Below are the code and all the weights of a small trained network. Each question names an input and a class and asks about switching units off, where a switched-off unit gives its printed mean instead of its output.

import numpy as np


def w(rows, s, z=0):
    codes = np.array(rows[::2]) - 128.0
    scale = np.full(codes.shape[1], s)
    scale[-1] = z or s
    return codes * scale


def f(y):
    return np.maximum(y, 0)


def log_softmax(a):
    a = a - a.max(-1, keepdims=True)
    return a - np.log(np.exp(a).sum(-1, keepdims=True))


def net(x, mask):
    res = np.array(x, float).reshape(1, 6) / 4 @ E
    y = f(res @ A[0][:, :-1].T + A[0][:, -1])
    res = res + np.where(mask, y, B[0][:, -1]) @ B[0][:, :-1]
    return log_softmax(res[-1] @ U[:, :-1].T + U[:, -1])


A, B = {}, {}
E = w([
[108,175,158,247],'x0',
[158,69,26,166],'x1',
[131,130,126,129],'x2',
[168,60,213,139],'x3',
[133,131,128,128],'x4',
[132,128,129,129],'x5',
],0.012)
A[0] = w([
[144,143,119,134,111],'N0',
[81,161,126,13,59],'N1',
[49,234,76,176,98],'N2',
[76,177,17,88,21],'N3',
[158,83,16,204,77],'N4',
[134,122,159,202,107],'N5',
[163,58,114,128,69],'N6',
[120,203,214,167,39],'N7',
[141,51,82,114,88],'N8',
[115,142,114,10,59],'N9',
[116,134,108,2,83],'N10',
[90,81,145,220,22],'N11',
[120,89,144,225,14],'N12',
[129,79,215,167,2],'N13',
[126,94,186,67,23],'N14',
[131,116,112,22,186],'N15',
[113,135,206,77,38],'N16',
[120,74,99,114,117],'N17',
[141,144,124,88,81],'N18',
[112,102,60,187,1],'N19',
[145,9,109,93,101],'N20',
[147,180,126,99,107],'N21',
],0.014,0.0098)
B[0] = w([
[105,116,140,124,134],'N0',
[127,159,129,209,201],'N1',
[59,89,28,181,251],'N2',
[196,149,229,16,211],'N3',
[137,137,253,159,223],'N4',
[152,146,189,119,184],'N5',
[140,122,44,102,160],'N6',
[69,104,35,194,201],'N7',
[120,108,38,100,177],'N8',
[51,136,176,166,200],'N9',
[144,118,180,216,216],'N10',
[151,119,188,44,165],'N11',
[180,134,178,45,166],'N12',
[83,186,202,223,168],'N13',
[178,103,135,35,164],'N14',
[169,140,216,111,239],'N15',
[187,134,179,49,176],'N16',
[137,101,76,111,163],'N17',
[81,137,141,119,145],'N18',
[77,151,175,222,162],'N19',
[127,136,12,57,199],'N20',
[94,104,112,134,155],'N21',
],0.027,0.014)
U = w([
[84,118,219,237,194],'0',
[218,95,239,22,156],'1',
[84,48,3,112,9],'2',
],0.0058,0.0011)

Each question gives the input, the list of numbers given to net, and the class t.
The units are the neurons (one row each of A and B). Each row of codes is followed by its name. A weight is (code - 128) times the scale printed after its matrix; where a second scale follows, it is the last column's (A, B and U).
mask holds one flag per neuron, in row order. A switched-off neuron (its flag False) gives its mean, the last column of its row in B, instead of its output. The means were averaged over made-up inputs and are rounded, as every weight is.
A unit's drop is (log p(t) with every unit on - log p(t) with that unit switched off) / (log p(t) with every unit on - log p(t) with every unit switched off).
The circuit of an input: a set's keep is (log p(t) with only the set's units on - log p(t) with every unit switched off) / (log p(t) with every unit on - log p(t) with every unit switched off). Starting from the 12 units with the biggest drops (on a tie, the unit counted first), units are removed one at a time, each time the one whose removal leaves the highest keep (on an exact tie, the one counted first), for as long as the keep stays at least 0.8.
circuit, biggest first: the units of the circuit, biggest drop first
k most important neurons: the k neurons with the biggest drops, biggest first
drop of u: that unit's drop, to one decimal
input [-6,-4,-5,-2,-8,-3], class 0: circuit, biggest first -> [N1]
input [-5,1,-5,6,-4,-8], class 2: 3 most important neurons -> [N20 N3 N4]
input [-1,1,8,1,-7,2], class 2: circuit, biggest first -> [N4 N10]
input [-6,-2,4,0,4,-4], class 0: 4 most important neurons -> [N3 N10 N9 N1]
input [-7,-5,-7,-6,-2,-5], class 0: 2 most important neurons -> [N1 N9]
input [7,-8,3,0,-1,-8], class 2: 2 most important neurons -> [N7 N4]
input [7,6,4,3,4,-8], class 1: 2 most important neurons -> [N12 N11]
input [0,1,-2,-8,5,6], class 1: 4 most important neurons -> [N3 N7 N13 N9]
input [0,3,3,-8,0,5], class 1: 2 most important neurons -> [N3 N7]
input [-7,-8,5,-5,5,8], class 0: 3 most important neurons -> [N1 N9 N10]
input [0,3,8,4,6,-4], class 2: 2 most important neurons -> [N3 N15]
input [8,4,-7,4,6,-4], class 1: 2 most important neurons -> [N12 N11]
input [0,-3,6,7,-6,5], class 1: 3 most important neurons -> [N2 N16 N14]
input [-1,-2,5,4,-2,0], class 1: most important neuron -> [N2]
input [-6,-7,6,-7,-3,7], class 0: drop of N7 -> 0.0
input [3,6,-6,2,3,-5], class 1: drop of N2 -> 0.1
input [-1,8,-6,-7,-4,-8], class 1: drop of N3 -> 4.7
input [8,0,1,-1,7,-3], class 2: drop of N2 -> 0.3
